Each row is followed by its class number.
[-15  14   5 -15  -6  26  89  20  35   2  31 -10  85 -45  -2  14   0  -8
  -1  -5  -4 -29   3 -13  -3  20  50 -14 -19 -25 -30   3 -33 -30   1  16
 -33  -4  -8]
1
[ -8  20  -6   9  43 -26 -23  23 -11  26  18 -15  27  12  23   4  -5  -8
  -5  -5   6 -42 -24  -9   1  -7 -18   4   8 -24  -2  27 -25  -8  -1   4
  -4  -2 -20]
9
[  45   28   -3  -54  -54  -23   22   33   55  -68    8  -26  -11  -42
 -108    7  -35  -12  -24    7    0    3   -4   53   35  -24   61   32
    1   16    3   43   28   24  -17   -1  -52  -25   55]
4
[  3   0  29 -39  -8  43 -37 -22  10 -14 -83   5 -30   0 -18 -65 -22 -17
   1 -34 -47  21  12   8  -9 -20 -15   8   8  -1 -30  31   1 -53 -25 -21
 -33 -26  19]
4
[-23  24  14  17   9   7  25 -54  -4   7 -26  26  -6 -16  16  -6  -9 -12
 -24  -4 -41 -13  21 -19  10  10   5 -11  38 -11 -10 -22  -9 -51   0  52
   0 -28 -21]
4
[  3  -7   2 -17 -63 -24  15  -1   6   4  93   1 -66 -12  -1 -17   4  18
 -22 -10   0 -17   6   2 -11  25 -19  -6   3 -10   3  24 -44  -1   9  -6
   0  51  24]
2
[ -5   1   1  36 -17 -50  57  24 -25  13 -36   5  38  16  15  24   7  16
   3   5  26 -31 -21   9  -4 -27   2 -10  30 -13  -6 -15  -5  18 -36  45
 -27 -45  -8]
10
[ -1  47  54   5 -14 -26   3  18  27 -17   8  -2   3 -18  15 -36   4  -4
 -19  19   3 -16 -14   8  -3   7  72  -4  42 -24  -6 -22 -12 -28 -24  55
 -57   3   2]
4
[ 25 -15 -19 -17 -39 -23 -22  35  36   0  61   6 -45  -8 -14  -4   4  25
 -50  -5 -26   9  26 -19   4 -11 -46  30 -32   4  47  64  -6  69  37 -15
 -65  62  10]
8
[-11 -39 -29 -13  20   8  -3  21  36 -19  49 -20 -13   7  24 -27 -13   8
 -11 -28  17  54   6   2  24 -23 -76  29 -10  -3 -29  38  12 -14  18 -67
  32  24  11]
0
[ 20 -33   3 -21 -32  18  -9   8  31 -10 -14 -15   5  -8   9   0 -22   3
   4 -28  44  36  29 -42   9  17   7   0 -37 -31  22  59  19  21  -3 -16
 -21  25  12]
5
[  5 -23 -25 -13 -38  -3  -4 -26  48  -3  57  12 -87 -32 -63  22 -14 -35
 -36   8 -13 -30  60  11   6  39   6  -4  -2  -6  25   1 -17  -7  28   1
  24  12  21]
7
[ -9  -4  -3 -30   4  -1  52  10  28 -23  83 -19  67 -32  -8  -3 -21  -7
  -9 -11 -15 -17   6  -6 -13  22  26 -18 -13 -12 -34  -4 -40 -56  37  25
   9  11  12]
1
[ 25  40 -42 -11  34 -22 -23 -19 -49  18  42   0 -52 -28  18  -9 -20 -28
   6  33 -56  -2  28 -17   9  -7 -24  23 -34  -5 -10 -13 -28 -44   3  22
  48  -8 -40]
3
[-21  15 -30   3  48 -27 -13 -16 -36   2  45 -14 -24   8  25 -31 -14  -5
 -18  16 -30  14 -27 -19  14  -7 -49  18 -11 -23   0  21 -17 -27  33  -4
  33  22 -22]
8
[-10  38  -6  10 -14 -25   7  -4 -32   2  27 -38 -22 -25  33   2   7   1
   8  30 -25 -41   3   9  -5 -12 -21   8 -45 -14  21   9  -5 -34 -42  -5
 -37  37 -27]
5
[ -68   -1  -19   -2  -61   26   32   82   13    0  -48  -14  -46   -6
  -22   20   17  -15   63   17  -68  -81    7   16   36    1   65  -11
  -18  -47  -14   35    6   40  -97   57 -100  -18   44]
7
[  -1    7   23  -11    7   -1  -22   23    5    6   12   15    0  -35
  -30  -20   -5   16    6   15  -53  -61   14   25  -35  -19    4  -13
  -58    2   10   48   -4   22  -54   30 -114   47   24]
9
[ -7 -42   1   8  -4  43 -24 -17 -26  -3   2 -15 -65 -37   3 -15  -9  31
  18 -21   8  -1  40 -24  -9   8  29  -6  15   5   1  25  37   0 -13 -55
 -35   5  14]
6
[ 17  17  16  -3  20   3   9 -13 -43  17  41   4 -29 -37  14 -26  30   9
  21  23  -4 -19 -23   8  -7 -15  -6 -42 -16 -27   7   8  19  -2 -38  28
 -23  44   2]
0
[ -1   7   2   4  -8   7   2 -14   3 -14  39   0 -22 -46 -38   4 -11 -17
 -34  -8 -42 -43  -6  17  22  10  22 -14 -31  17 -28  32   9   2   1   7
 -23 -25  37]
4
[ -4  22 -26 -11   7 -21 -22 -17  -8   7  93 -24 -42 -24 -29  -6   1 -20
 -36  27 -33 -25  -6  19  -9   7 -44  13 -40  14  12  20 -19 -23  26  -9
  33  23  -4]
7
[ -2 -36   6 -30 -11  47  -3  -4  40 -17   4  -3 -20  -8   4 -33 -16  -5
  -1 -51  33  32  36 -23  24 -10 -12 -27  20 -38 -24   3 -15 -37  15 -24
   2  -4  16]
0
[ 15  28 -34 -16  18 -41  10  16  -1   8  56 -35  45  -1  54  -9  14 -10
   5  -4   1  13 -14 -16 -11   7 -32  30 -30  -9  17   0 -31 -32  31   0
  11  33 -35]
1
[-35  -2 -11 -28 -22   4  16  15  53 -20 -26 -31  11   1  41 -46   4   3
 -13 -21   8 -25  20   5   7  -6  24  20  30 -12   7   8 -40 -10   0 -17
 -34  -7   9]
1
[  0  61  19 -46 -88 -50  71  50  59 -13  84 -59  62 -27   1  55  64 -48
  10  40  -1 -59  44   9  35  34  -7  13  -5 -11  -7  -2 -60  18  29  44
 -35  18 -17]
3
[-11   8 -15  18 -36 -22   9  37  10 -20  18  -9 -10  22 -23  19 -24 -12
   7  -6  39 -23 -25  12  10  -2  10  -8  35 -25   5 -37 -25 -22   4  22
  52 -19  -1]
7
[ 20 -30 -31  17 -36   1  43  45 -18  18 -78  50 -18  16   2  42  -8  27
  51 -16 -17 -13  27 -28   6   2   7 -15  20 -49  11 -58   8  -8 -54  49
 -11 -17 -23]
1
[-17 -19   2 -11 -26   6 -34  21  33  13 -38  16 -28  10  14 -33 -15  20
  12 -61  -3  -9  23 -52 -28   9 -35  20  13 -46   6  37 -17   2 -22  -5
 -64  33  15]
9
[ 24   2 -16  -7 -80 -14  19 -13  38  16  49 -14 -54 -31   9  34   2   6
 -20 -24  16  -6  46 -57  14  37 -15   3 -76 -45  43  34 -32  16  -3  -1
 -54  61   3]
5
[ -6   0  20   2 -10  42  33 -21 -19 -15  -7 -24  37  -6  23 -14  -5  -7
  23 -14  18  -4  25 -29 -14  19  24 -61 -17 -34  -8  -1 -28 -38 -19  16
 -48 -16   4]
5
[-19  30 -17  19  28 -25  29   3 -23  13  30 -21  56  -7  69 -49  13  -7
 -21  24 -21 -26   4  -8 -16 -16 -16   2  -7 -21  11   8 -53 -24  12  25
 -30  14 -35]
1
[-16 -12   6   1 -54 -44  35  43  45 -16   7 -25  37  26   7  96 -36  10
  38 -61  27 -56 -47   9  27 -15  45 -29  38  15 -16 -26 -29 -26  17  67
  68   2  39]
6
[ -2  22 -15  38 -33 -28  44  10   3 -20  67 -24  -8 -17   1  18  -5  23
 -23  19   7 -15   5 -11  10 -14   6  -7   9   0   9 -48 -41 -10  20  34
   8  19  14]
6
[ 35  31 -33  17  29 -27  24 -18 -11  12  57 -16 -11 -26  43 -18   3 -18
 -14   4  25  22 -12   2  24 -33 -45   8 -10 -18  21  15 -14 -14  -4 -17
  11  14 -45]
0
[  9   6  -1   1  -4   0  18 -14  10 -21  57 -29  -1 -46 -26   1 -26  -5
 -25   3 -24 -17  18   6  -5 -14  35 -14  15  25 -12 -10 -22 -37  26  10
 -11  -8  19]
6
[-13   3  -7 -18  42 -20 -18 -10 -34  25  49   0   2  17  44   0  -4   9
   9   4 -28  25  21  -4  -8   7  -7  10  -8  24  -9   2  -6 -51  19  17
  17   9 -39]
2
[ 15   8  -4 -11   9 -15 -45  12 -28  11  19 -33  30   4  26 -12 -19  -9
   0   2 -24  29  -6 -32   5 -16 -39  34 -52  -5   2  51   3 -25  25 -28
   9  21 -35]
5
[ 23   3 -15 -33   6 -39 -54   6  -7  10  40 -15 -32  -9   2   9  -6 -21
  11   7 -11  -9  -6   8   4   6  -9  13 -31  11   8  24  13  15  23   3
  -1  13  -4]
3
[ -6  18 -34  -4 -20 -16  35  21  19 -14  28   7 -20 -15 -24  54 -28   7
  -1  19  34 -23  17   1  16  -7  29  16 -11  -7  11 -33   1  13  14  37
  45  17  15]
3
[-21  33  10  24  12 -11  27 -14   4   7  34  10  -2 -39  33 -19  16  -3
   8  25 -37 -63  29  -7 -11  20  16  -8   8 -21  18   9 -38   3 -42  40
 -69  24 -20]
9
[-12 -39 -24  -5 -34  14  23  31  65 -35  28   4  13   7 -20  10 -37   3
  12 -45   0  -7  25  -6   5   1 -49  16 -12  -8  -6  58 -37  26  11 -27
   4  36  43]
9
[-26   1 -11   3  16 -16  44   8  13 -18  59 -14  -1  -1 -26  11 -18  -7
 -43  27  11 -22  -1  20  23  -2 -18 -11  -8 -27 -17   6 -32 -23  26  -4
  23  12   9]
8
[ 36   5 -20   6 -64 -40  19  26  -8  29  19   2 -10  -2 -27  42   2   2
   2 -27 -15 -11 -28 -20   0 -19 -36   5 -59 -18   3   1 -35  20   6  16
 -39   5  10]
10
[ -1   4  -1  43 104 -38 -42  41 -61   8  25 -42  82  38  82 -66 -29  -3
   9  33 -17  69 -33  -5 -36 -55 -27  30  11  15 -32  34  -2 -55  23  -7
  18   8 -37]
6
[ 11 -12  21 -32 -30  33 -23  24  28  11 -43  13   5  -3  -6   0 -13  -5
  11 -15  32   6  31 -12  -9 -15 -13  15 -18  -9   0  18   5  12   9 -20
  -2  22  -7]
3
[ -2   0  18   1   5   6  -5 -20 -22  -3  14  18 -31 -20 -53  19 -16   1
 -19   1 -15 -25  -8  10   7  17  29 -28  -8  -9 -25  -9  26 -26   2  25
  -1 -15  30]
4
[-19  14  10   5 -17  -6  25 -11  21   2  70   5 -29 -57   9 -16  19 -14
   2  36 -34 -35  30   2 -19  41  20  -2 -18  -3  18  32  -5   6 -34  40
 -34  44 -10]
7
[ 18 -11 -16  -3 -13  -4  21  33 -44  -9  19  19 -36 -13 -16   4 -38  28
  15  16   9 -14   7  15  25 -20  50 -24  19 -20  -4  17  10   7 -53  46
  20 -16   4]
2
[-14 -43   4  -2  -2   0  15  -3  18  12  27 -17   1  16  44 -32  34  -6
  16 -30  72  78  27 -64 -44  67 -30  35   9 -47 -23  30   7  -7  39 -62
  -6  33  18]
10
[-27  31  42 -31 -13  23  -6  20  50  23  22   0  48 -43  -5  10  22  -5
  23 -16 -45 -54  -1 -14 -26  12 -10   2 -84  -6  -6  28 -21  -5 -14  27
 -87  74   5]
9
[ 12  15   9 -18  20  13  21   5   7 -31  43 -32   4 -60  23 -68  29  -2
  23  49 -19  -5  15  44 -19  17  33  -8 -44   3   5   0  -3 -12 -59 -29
 -96  22 -15]
1
[ 38   8   0 -11 -13   9   0  -3  10 -26  78 -10 -19 -59 -38 -45 -19 -14
 -27   4  21  13   1   0  27 -28  32 -20 -17 -29   3  13 -16   4  21 -11
 -36  12  12]
0
[ -5  -6  14 -19 -50 -20 -58   6  17   0   0   1 -55   3  29  -6 -29  11
  -2 -87 -18  -8 -18 -38  10   9 -35  13  25 -24 -20  13  -1 -54   4   4
  16  10   0]
4
[-31  18  -3  14 -69 -65  22 -24  34  -4  -1 -29 -25 -23  43  -1   5   5
 -41 -51  21 -61  47 -34 -25   6 -18  18  75  -6  21 -21 -26 -40  21  36
 -15  16  12]
6
[ 32  -2 -18   4 -51 -31  30  60   3  -1  41  17 -26  -3 -35  55 -12  32
   4 -29  18 -11 -37 -32  17   8  -3  -1 -11 -36   9   9   6  38  -5  19
 -10  23   7]
8
[-28   9  -5   7   1 -36  63  47 -27 -12   3  -7  38  29  21   7 -16  21
  12  26  15 -23 -11  34  26 -23  27 -23  26 -12 -26  12 -18  -3 -55  68
   8 -32   3]
2
[-12  20  18 -15  26  -1 -25  -1  -2  17  52  -4 -20 -24  41 -18  23  -3
  26   9 -43 -12  14  16   1 -21  -1  -9 -66   7  -4  -8 -13 -44 -19  13
 -59  58 -17]
0
[-47  20  11  38 -29 -52   2  14  20   7   2   3 -38  -2  28 -20   9 -11
  -2  16  15 -60 -34  28  36 -33  33  -7 -11 -42  12 -32 -31   4 -16  27
 -63  40  10]
0
[  8  -8   0  -4   1 -29  46  13   6 -10  46  -9  36 -27 -33  17 -31  -1
 -18   9  12 -10  -4  11   6 -15  43  -9 -10  -9 -29  19 -17  -7   0  28
  -9 -28  19]
10
[ 13  14 -11  16  33 -28 -21  30  -1  16  56 -22  26  -7  14 -20  -3 -24
 -19  31  22   5 -21  10  -4  -4  13   7 -29  -3  22  59  -1  29   0  10
 -17   4 -23]
7
[-22  27  -6 -13  19 -13  55   9  -8 -12  22 -17  28 -17  29 -31  15  -1
  19  49 -29 -17  18   7  -6  10  42   4   8 -27  -2 -21 -33 -39 -20  40
 -23  17 -12]
1
[ 25  10  -9  15 -32   2  14  67  21 -11  22  -2 -19 -14 -10  16  -2   4
  20   3  23 -10 -30  26  50 -51  23  -8 -24 -22   5 -18  -3  27 -32  -4
 -26  14   4]
0
[ 34  12  12 -24  52  13 -57   8 -27   5  13 -22   5  -2  20 -16 -16  -7
   0 -10   0  45  -3  -8  24  -7 -12  -1 -40  -6 -27  30  15 -50 -11 -14
  11 -21 -32]
4
[ 17  42  26 -55  12  -3 -55 -42  -1  62  45 -19  46 -37  67  27  52 -27
  16 -91  21 -12 -35 -77  -9  23 -18 -13 -14   4  17   7  19 -37  82  32
  26  41 -43]
0
[-21 -36   6 -14 -27  -3  -5  38  30  -3  -4 -31 -13  22  13 -18  -4  -4
  24 -14  -3  24 -10   4  24  -9  -3  15 -17 -29 -34  25 -32  -2 -11 -43
 -57 -11  13]
10
[ 20 -15   8 -22  26  14 -43  36  34  36 -18  34  17 -25  -8  21 -18  -7
  27 -24 -57 -14  41 -24  -2   2  17  28 -79  13  -4  70   4  22 -30  10
 -65  25  -8]
9
[-50  47 -16  -8  12 -21  30 -25  -1  16  56 -20   2 -50  79 -14  38  -3
   0  21 -46 -76  17  -6 -15  19  10   7 -32  -7  25 -11 -31 -36  -6  54
 -14  63 -17]
1
[-45  30  18   7  -8  50   6  16  11   7  25 -12  -7 -36  31 -28  28 -20
  33  27   0 -24  20  -7 -25  17  38  -2 -19 -30  15   4  -6 -22 -29  15
 -40  51 -21]
7
[ 23   0  -3 -15  57  10 -18   5 -34  32  29  28 -18  -3  13  24 -13  12
  52  34 -32  41  10  -3 -28   4 -10  25 -58  23 -12   2  24 -25 -16  -8
  22  39 -40]
3
[-21 -18  15 -14 -33  20  16  11  14   9  45  26   0 -12  17   7 -12  24
  10 -28  11   8  29 -30  -7  22  23   7  -9   2 -13  19 -10 -10  17  11
  18  43   0]
2
[-18  24  -1  42 -21 -38  67  15   9   3   1 -16  15  -4  27  29  -2  19
  -1   8   4 -31 -11  -7  13 -11  18  -7  29  -7  -8 -33 -28 -16 -31  52
  -3  -9  -2]
6
[-55   8 -19   5  34  -4  37 -22  17 -18  69  -2 -13 -21  29 -10  -5   4
 -27  27 -46  -4  21 -27  43  22   9  12   4  -9 -10   8 -28  -6  29  31
  24  12 -11]
8
[ 17  33 -24  35   2 -69  83  37 -38  15 -38   6  -5  18  40  29   5  15
  29  37   2 -26  -8   3  19 -26  54   6  78 -32   0 -32 -25   4 -86  88
  11 -67 -25]
10
[ -8  41  27   8 -20  -4   8 -24 -11  -7  35  -7 -22 -42  24 -17  25   0
 -13   6 -17 -33  11  -3  -2  19   1  -7   2  -9   4  -3   0 -24 -17  22
 -37  18 -11]
4
[-20   2   7   7   0 -12   3  49  35 -12 -33  17 -19 -14 -46  27 -36   7
  21   1   0 -69 -14  25  24  -6  95   5  26 -19 -14 -12   2  12 -60  18
 -42 -27  22]
9
[  3  32  14  20 -13 -46 -14  -3 -20  17  16   5 -19 -12  32 -37   0  -6
  -3 -10  19 -22  -9  -8   0 -36  17   5   8 -31  16 -10 -27 -25   1  11
 -50  25 -27]
0
[-19  35  42  15 -33   3  52   1  26  -4  73 -25  42 -58  14   2  13  30
  -9  17  22 -20 -12 -26 -12   2  56 -15 -21  -6   9   4 -24   7   9  42
 -54  67  10]
6
